Here is a tiny trained network, its code and every weight. The questions are about switching its units off for an input and a target symbol, where a switched-off unit gives its printed mean instead of its output.

import numpy as np


def w(rows, s, z=0):
    codes = np.array(rows[::2]) - 128.0
    scale = np.full(codes.shape[1], s)
    scale[-1] = z or s
    return codes * scale


def f(y):
    return y / 2 * (1 + np.tanh(0.7978845608 * (y + 0.044715 * y**3)))


def softmax(a):
    e = np.exp(a - a.max(-1, keepdims=True))
    return e / e.sum(-1, keepdims=True)


def log_softmax(a):
    a = a - a.max(-1, keepdims=True)
    return a - np.log(np.exp(a).sum(-1, keepdims=True))


def net(x, mask):
    ids = ['γδεηπστψω'.index(c) for c in x.split()]
    T = len(ids)
    res = E[ids] + P[:T]
    u = 0
    for l in range(2):
        q, k, v = (res @ M[l].T for M in (Q, K, V))
        z = softmax(np.where(np.tri(T) > 0, q @ k.T / 2**0.5, -1e9)) @ v
        res = res + np.where(mask[u], z, O[l][:, -1]) @ O[l][:, :-1]
        u += 1
        y = f(res @ A[l][:, :-1].T + A[l][:, -1])
        res = res + np.where(mask[u : u + 12], y, B[l][:, -1]) @ B[l][:, :-1]
        u += 12
    return log_softmax(res[-1] @ U[:, :-1].T + U[:, -1])


Q, K, V, O, A, B = {}, {}, {}, {}, {}, {}
E = w([
[237,175,155,113,110,109,99,160,94,162,167,164],'γ',
[174,196,134,141,70,117,88,144,93,110,188,127],'δ',
[122,95,166,156,135,69,146,185,120,119,123,93],'ε',
[103,120,85,133,98,100,80,118,132,136,178,115],'η',
[69,105,76,110,93,129,26,100,117,202,145,141],'π',
[123,98,128,122,135,69,121,119,140,153,165,155],'σ',
[252,202,137,154,92,101,72,140,172,94,97,214],'τ',
[40,85,178,181,97,81,70,161,108,189,59,89],'ψ',
[128,4,154,132,95,115,126,163,199,188,31,127],'ω',
],0.019)
P = w([
[128,167,131,46,197,197,139,193,119,150,133,64],'0',
[107,112,81,143,164,200,127,194,91,70,166,134],'1',
[234,146,137,123,210,217,131,128,111,77,130,114],'2',
[116,149,74,94,125,133,149,230,152,125,133,135],'3',
[109,219,144,38,139,144,166,161,188,118,123,63],'4',
[176,94,114,167,126,138,124,175,94,106,135,161],'5',
[210,96,153,155,161,205,134,62,127,89,117,125],'6',
[117,116,110,109,59,105,144,196,182,171,130,144],'7',
[67,195,179,18,72,107,166,124,221,146,128,67],'8',
[182,53,140,147,76,97,123,130,95,103,127,184],'9',
[212,69,185,177,105,167,128,1,112,103,129,130],'10',
[134,103,136,102,39,49,148,152,124,123,121,171],'11',
[145,194,165,18,90,126,130,126,169,114,93,103],'12',
],0.014)
Q[0] = w([
[154,151,152,157,227,237,173,3,68,93,76,70],'0.h1',
[162,5,113,228,108,115,45,169,92,109,185,188],'0.h1',
],0.026)
K[0] = w([
[98,235,108,53,211,194,152,243,180,155,160,72],'0.h1',
[90,188,144,82,11,4,153,153,228,190,115,151],'0.h1',
],0.023)
V[0] = w([
[147,87,145,108,127,131,252,141,126,119,183,125],'0.h1',
[126,128,160,148,86,181,158,173,107,108,63,93],'0.h1',
],0.019)
O[0] = w([
[146,68,174,132,179,105,6,204,172,185,221,102,23],'0.h1',
[193,93,104,129,53,2,33,110,89,56,35,103,254],'0.h1',
],0.0066,0.009)
A[0] = w([
[124,91,122,147,99,132,140,183,99,142,173,191,115],'0.n1',
[149,135,128,139,146,112,171,117,116,140,200,104,127],'0.n2',
[155,151,135,112,148,112,109,90,164,84,109,113,28],'0.n3',
[72,112,117,157,110,130,116,165,110,77,153,154,16],'0.n4',
[122,151,125,147,122,137,104,151,138,110,122,200,2],'0.n5',
[97,122,155,141,126,179,148,156,138,136,152,179,48],'0.n6',
[133,123,171,146,148,150,83,166,175,146,171,128,1],'0.n7',
[118,164,116,156,164,136,119,100,161,143,143,135,70],'0.n8',
[71,92,96,156,151,101,123,190,173,91,123,249,48],'0.n9',
[127,113,122,203,124,93,132,67,174,115,166,116,230],'0.n10',
[133,168,181,116,213,170,85,48,186,171,129,62,51],'0.n11',
[124,93,107,145,93,141,138,164,167,116,105,134,46],'0.n12',
],0.011,0.0027)
B[0] = w([
[85,99,154,123,126,167,167,168,112,121,148,141,183],'0.n1',
[53,92,151,153,110,147,70,121,123,177,73,114,175],'0.n2',
[57,96,160,106,153,131,88,114,72,194,127,117,254],'0.n3',
[173,107,146,100,140,107,134,153,131,168,110,179,150],'0.n4',
[90,64,129,142,136,118,172,152,152,138,112,105,162],'0.n5',
[91,131,98,90,170,87,86,77,65,207,136,103,169],'0.n6',
[100,134,101,171,49,92,135,94,99,82,94,195,182],'0.n7',
[184,136,118,103,155,70,155,144,80,127,148,106,130],'0.n8',
[152,206,91,170,137,128,103,160,106,116,121,95,165],'0.n9',
[163,90,130,90,123,164,168,148,113,107,120,115,180],'0.n10',
[150,165,212,133,151,122,147,148,120,9,146,139,167],'0.n11',
[127,171,135,106,166,104,121,121,59,110,206,145,220],'0.n12',
],0.012,0.005)
Q[1] = w([
[126,108,5,172,168,38,147,168,98,107,130,174],'1.h1',
[75,205,117,47,107,59,143,174,199,152,136,122],'1.h1',
],0.026)
K[1] = w([
[96,155,6,179,239,116,86,231,95,116,72,137],'1.h1',
[210,36,128,255,167,203,128,57,78,107,130,125],'1.h1',
],0.021)
V[1] = w([
[136,190,140,129,42,170,101,128,88,136,178,65],'1.h1',
[196,157,183,120,156,148,110,132,112,197,65,252],'1.h1',
],0.014)
O[1] = w([
[15,164,74,67,141,109,84,175,254,155,51,145,246],'1.h1',
[127,34,151,174,102,210,103,94,113,117,84,154,153],'1.h1',
],0.0056,0.013)
A[1] = w([
[83,129,129,158,151,185,119,181,155,188,203,153,84],'1.n1',
[133,116,125,201,101,175,146,200,225,56,173,197,97],'1.n2',
[174,190,185,100,84,119,88,110,132,156,129,142,115],'1.n3',
[111,73,68,216,70,115,175,209,77,113,178,228,53],'1.n4',
[140,93,120,141,111,162,163,244,170,170,245,119,164],'1.n5',
[136,122,164,209,132,58,108,167,156,68,190,161,103],'1.n6',
[113,173,103,152,125,196,248,105,140,155,109,169,163],'1.n7',
[162,186,208,96,225,181,160,109,179,132,165,31,101],'1.n8',
[158,101,210,108,143,103,55,94,160,79,124,54,94],'1.n9',
[116,173,120,152,169,195,217,81,161,156,128,132,2],'1.n10',
[174,93,194,93,175,152,69,64,147,190,140,2,66],'1.n11',
[121,67,106,153,83,109,92,223,133,111,185,150,85],'1.n12',
],0.0099,0.0061)
B[1] = w([
[213,94,111,210,107,123,174,97,131,125,115,127,178],'1.n1',
[176,160,160,112,94,144,153,162,106,190,155,142,170],'1.n2',
[143,95,117,131,175,118,147,135,133,132,119,125,232],'1.n3',
[115,177,123,76,162,98,121,125,172,147,128,109,255],'1.n4',
[106,118,166,115,126,184,109,112,98,69,94,132,160],'1.n5',
[79,100,132,64,138,154,107,111,126,94,144,118,207],'1.n6',
[122,73,86,146,157,147,108,137,169,116,119,104,193],'1.n7',
[121,124,140,203,114,92,132,73,138,164,140,151,142],'1.n8',
[189,157,78,138,117,130,136,158,136,169,149,129,245],'1.n9',
[92,142,97,84,120,108,132,188,47,139,177,179,145],'1.n10',
[52,146,176,126,160,169,194,131,81,157,159,8,152],'1.n11',
[106,112,139,174,124,114,124,111,121,117,159,154,238],'1.n12',
],0.016,0.0085)
U = w([
[136,156,145,162,92,166,143,179,112,159,145,173,154],'γ',
[144,182,99,110,183,155,99,139,254,144,112,73,199],'δ',
[158,78,107,165,139,87,59,165,155,115,174,111,100],'ε',
[96,163,119,205,174,105,147,80,155,156,157,139,144],'η',
[98,134,83,137,151,141,147,151,115,151,137,142,4],'π',
[91,152,166,126,169,151,126,121,129,93,154,123,144],'σ',
[136,81,129,194,159,183,133,108,155,80,115,99,230],'τ',
[138,166,100,115,109,95,147,93,72,128,72,125,85],'ψ',
[128,137,125,153,162,132,128,140,127,161,141,80,78],'ω',
],0.0048,0.0041)

Each question gives the input, a string of symbols that net reads in full, and the target symbol t.
The units are the heads (2 rows each of Q, K, V and O) and the neurons (one row each of A and B). Each row of codes is followed by its name. A weight is (code - 128) times the scale printed after its matrix; where a second scale follows, it is the last column's (O, A, B and U).
mask holds one flag per unit, layer by layer, with each layer's heads first. A switched-off unit (its flag False) gives its mean, the last column of its rows in O or B, instead of its output. The means were averaged over made-up inputs and are rounded, as every weight is.
A unit's drop is (log p(t) with every unit on - log p(t) with that unit switched off) / (log p(t) with every unit on - log p(t) with every unit switched off).
The circuit of an input: a set's keep is (log p(t) with only the set's units on - log p(t) with every unit switched off) / (log p(t) with every unit on - log p(t) with every unit switched off). Starting from the 12 units with the biggest drops (on a tie, the unit counted first), units are removed one at a time, each time the one whose removal leaves the highest keep (on an exact tie, the one counted first), for as long as the keep stays at least 0.8.
units of the circuit, in order: the units of the circuit, biggest drop first
k most important neurons: the k neurons with the biggest drops, biggest first
k most important neurons of layer l: the k neurons of layer l with the biggest drops, biggest first
drop when u is switched off: that unit's drop, to one decimal
input δ γ η, target δ: units of the circuit, in order : (1.h1)
input τ ψ σ, target τ: units of the circuit, in order : (1.h1, 0.h1, 1.n7)
input δ τ δ δ, target δ: 2 most important neurons : (1.n4, 1.n7)
input δ π σ ψ γ, target σ: units of the circuit, in order : (0.n11, 0.h1, 1.n6)
input ψ δ δ ψ δ ε γ η, target τ: units of the circuit, in order : (0.h1, 1.n1, 1.n5)
input δ δ ω δ ω δ τ σ, target δ: units of the circuit, in order : (1.n4, 0.h1, 1.n7, 0.n3)
input δ σ δ η η π, target π: units of the circuit, in order : (1.n10, 0.h1, 1.n7)
input σ τ ω, target σ: 4 most important neurons : (0.n7, 0.n11, 1.n6, 0.n6)
input η ω ω, target η: units of the circuit, in order : (0.h1, 1.n8, 1.h1, 0.n11)
input ω δ ψ δ ω γ ε, target ω: 4 most important neurons : (1.n11, 1.n9, 0.n3, 0.n7)
input δ π τ δ ε τ, target δ: units of the circuit, in order : (0.h1, 1.n4, 1.n7, 0.n5)
input ε ψ ε δ ω η γ, target ω: units of the circuit, in order : (1.n11, 0.h1, 0.n3, 1.h1)
input γ ψ δ τ σ γ δ τ ψ, target δ: units of the circuit, in order : (1.h1, 1.n12)
input ω τ η ω ε δ δ η η ε, target τ: units of the circuit, in order : (0.h1, 1.n1, 1.n5, 0.n1)
input ψ ψ ψ τ η ω τ π δ δ, target π: units of the circuit, in order : (1.n10, 0.h1, 1.n7)
input δ δ π η π δ δ η γ η δ ε, target τ: 3 most important neurons : (1.n1, 0.n1, 1.n5)
input ω ψ ψ τ, target ψ: units of the circuit, in order : (0.h1)
input σ η δ, target σ: 2 most important neurons : (0.n7, 0.n11)
input ε δ ω τ ψ γ σ ε, target η: 3 most important neurons of layer 1 : (1.n4, 1.n1, 1.n12)
input τ δ δ ω ψ ψ γ ω π σ γ δ, target η: most important neuron : (0.n7)
input η ε η δ τ δ δ γ γ ω δ, target γ: 2 most important neurons : (1.n2, 0.n11)
input δ ε ψ ψ η ω ω δ ω, target ω: 2 most important neurons : (1.n11, 1.n9)
input τ ε ψ ω δ δ η δ δ ψ σ ψ ψ, target σ: 3 most important neurons : (0.n7, 0.n11, 1.n6)
input δ δ ε ω ψ ω, target ε: drop when 0.h1 is switched off : 1.2
input δ τ η ω δ ψ δ ε, target ψ: drop when 0.h1 is switched off : 1.1
